Below are the code and all the weights of a small trained network. Each question names an input and a target symbol and asks about switching units off, where a switched-off unit gives its printed mean instead of its output.

import numpy as np


def w(rows, s, z=0):
    codes = np.array(rows[::2]) - 128.0
    scale = np.full(codes.shape[1], s)
    scale[-1] = z or s
    return codes * scale


def norm(h):
    return h / np.sqrt((h * h).mean(-1, keepdims=True) + 1e-5)


def f(y):
    return np.maximum(y, 0)


def softmax(a):
    e = np.exp(a - a.max(-1, keepdims=True))
    return e / e.sum(-1, keepdims=True)


def log_softmax(a):
    a = a - a.max(-1, keepdims=True)
    return a - np.log(np.exp(a).sum(-1, keepdims=True))


def net(x, mask):
    ids = ['γδεζηξφ'.index(c) for c in x.split()]
    T = len(ids)
    res = E[ids] + P[:T]
    u = 0
    for l in range(3):
        q, k, v = (norm(res) @ M[l].T for M in (Q, K, V))
        z = softmax(np.where(np.tri(T) > 0, q @ k.T / 2**0.5, -1e9)) @ v
        res = res + np.where(mask[u], z, O[l][:, -1]) @ O[l][:, :-1]
        u += 1
        y = f(norm(res) @ A[l][:, :-1].T + A[l][:, -1])
        res = res + np.where(mask[u : u + 4], y, B[l][:, -1]) @ B[l][:, :-1]
        u += 4
    return log_softmax(norm(res)[-1] @ U[:, :-1].T + U[:, -1])


Q, K, V, O, A, B = {}, {}, {}, {}, {}, {}
E = w([
[193,206,136],'γ',
[120,213,156],'δ',
[161,136,59],'ε',
[175,200,123],'ζ',
[61,93,96],'η',
[143,76,133],'ξ',
[6,40,129],'φ',
],0.018)
P = w([
[197,86,187],'0',
[145,30,192],'1',
[72,65,153],'2',
[2,140,12],'3',
[123,121,148],'4',
[146,131,140],'5',
[155,145,117],'6',
[157,158,96],'7',
[239,172,67],'8',
],0.0095)
Q[0] = w([
[2,151,52],'L0H1',
[222,128,182],'L0H1',
],0.0059)
K[0] = w([
[156,237,49],'L0H1',
[143,121,255],'L0H1',
],0.0051)
V[0] = w([
[128,250,128],'L0H1',
[96,142,61],'L0H1',
],0.014)
O[0] = w([
[218,66,209,253],'L0H1',
[194,10,254,5],'L0H1',
],0.0064,0.0031)
A[0] = w([
[118,45,233,228],'L0N1',
[8,65,75,191],'L0N2',
[2,253,227,197],'L0N3',
[72,192,60,4],'L0N4',
],0.0087,0.0037)
B[0] = w([
[115,2,26,181],'L0N1',
[189,135,204,232],'L0N2',
[186,119,112,252],'L0N3',
[92,44,93,164],'L0N4',
],0.0082,0.0049)
Q[1] = w([
[82,208,197],'L1H1',
[255,45,130],'L1H1',
],0.0067)
K[1] = w([
[100,162,66],'L1H1',
[83,6,145],'L1H1',
],0.011)
V[1] = w([
[103,8,78],'L1H1',
[255,161,52],'L1H1',
],0.0069)
O[1] = w([
[63,142,69,188],'L1H1',
[86,86,254,252],'L1H1',
],0.0077,0.0039)
A[1] = w([
[125,247,91,139],'L1N1',
[202,45,92,138],'L1N2',
[98,125,104,164],'L1N3',
[88,230,156,1],'L1N4',
],0.015,0.0065)
B[1] = w([
[131,72,98,254],'L1N1',
[125,199,179,204],'L1N2',
[142,172,135,164],'L1N3',
[152,255,50,153],'L1N4',
],0.0096,0.0077)
Q[2] = w([
[245,46,118],'L2H1',
[100,253,231],'L2H1',
],0.0077)
K[2] = w([
[14,18,129],'L2H1',
[134,200,254],'L2H1',
],0.0087)
V[2] = w([
[162,242,147],'L2H1',
[1,199,41],'L2H1',
],0.009)
O[2] = w([
[102,247,80,192],'L2H1',
[109,152,168,2],'L2H1',
],0.012,0.0027)
A[2] = w([
[165,156,228,125],'L2N1',
[97,5,64,254],'L2N2',
[179,154,194,124],'L2N3',
[178,154,101,109],'L2N4',
],0.011,0.0057)
B[2] = w([
[19,26,107,214],'L2N1',
[253,106,3,253],'L2N2',
[94,65,111,228],'L2N3',
[120,198,194,239],'L2N4',
],0.0068,0.0051)
U = w([
[73,216,51,12],'γ',
[180,221,178,183],'δ',
[131,120,6,147],'ε',
[113,57,10,67],'ζ',
[129,98,210,107],'η',
[2,165,170,141],'ξ',
[128,69,170,254],'φ',
],0.0081,0.0031)

Each question gives the input, a string of symbols that net reads in full, and the target symbol t.
The units are the heads (2 rows each of Q, K, V and O) and the neurons (one row each of A and B). Each row of codes is followed by its name. A weight is (code - 128) times the scale printed after its matrix; where a second scale follows, it is the last column's (O, A, B and U).
mask holds one flag per unit, layer by layer, with each layer's heads first. A switched-off unit (its flag False) gives its mean, the last column of its rows in O or B, instead of its output. The means were averaged over made-up inputs and are rounded, as every weight is.
A unit's drop is (log p(t) with every unit on - log p(t) with that unit switched off) / (log p(t) with every unit on - log p(t) with every unit switched off).
The circuit of an input: a set's keep is (log p(t) with only the set's units on - log p(t) with every unit switched off) / (log p(t) with every unit on - log p(t) with every unit switched off). Starting from the 12 units with the biggest drops (on a tie, the unit counted first), units are removed one at a time, each time the one whose removal leaves the highest keep (on an exact tie, the one counted first), for as long as the keep stays at least 0.8.
circuit, biggest first: the units of the circuit, biggest drop first
unit that matters most: the unit with the biggest drop
k most important neurons: the k neurons with the biggest drops, biggest first
top k neurons in layer l: the k neurons of layer l with the biggest drops, biggest first
input γ γ ζ γ, target η: 3 most important neurons => [L1N4, L2N2, L2N1]
input γ γ ζ δ ζ γ ξ, target δ: unit that matters most => L2H1
input η γ ξ, target ξ: 2 most important neurons => [L0N2, L2N2]
input φ η γ, target ζ: 4 most important neurons => [L0N3, L1N1, L0N4, L1N2]
input γ γ γ γ, target δ: circuit, biggest first => [L1N1, L0H1, L1H1]
input γ γ ζ δ, target η: top 2 neurons in layer 2 => [L2N2, L2N1]
input γ δ γ γ, target φ: top 2 neurons in layer 2 => [L2N1, L2N3]
input ε γ γ, target ξ: 4 most important neurons => [L2N2, L1N1, L2N1, L0N2]
input η δ γ ζ δ γ, target φ: 2 most important neurons => [L1N1, L1N2]
input ξ δ γ δ, target δ: 2 most important neurons => [L1N1, L0N4]
input ζ γ δ ε, target ξ: top 3 neurons in layer 0 => [L0N2, L0N1, L0N3]
input γ δ η η δ, target ε: circuit, biggest first => [L0N3, L1H1]
input γ δ ξ γ γ δ ξ ζ η, target γ: top 2 neurons in layer 0 => [L0N4, L0N2]
input δ γ ζ, target φ: 2 most important neurons => [L1N4, L2N1]
input φ φ δ ζ δ, target ε: top 3 neurons in layer 0 => [L0N3, L0N2, L0N1]
input ζ φ δ, target ζ: top neuron in layer 0 => [L0N3]
input γ γ γ γ ξ, target ξ: 2 most important neurons => [L1N1, L2N2]
input ξ γ γ, target γ: 3 most important neurons => [L1N4, L0N1, L0N2]
input γ γ ζ γ ζ, target η: top 2 neurons in layer 2 => [L2N1, L2N2]
input ζ γ γ ξ γ δ ξ, target γ: unit that matters most => L1N2
input ε δ ζ, target φ: top 2 neurons in layer 0 => [L0N1, L0N4]
input γ γ ζ, target η: 2 most important neurons => [L1N4, L2N2]
input ξ δ δ ζ, target δ: top 2 neurons in layer 1 => [L1N1, L1N2]
input δ φ δ, target ζ: 2 most important neurons => [L0N3, L1N1]
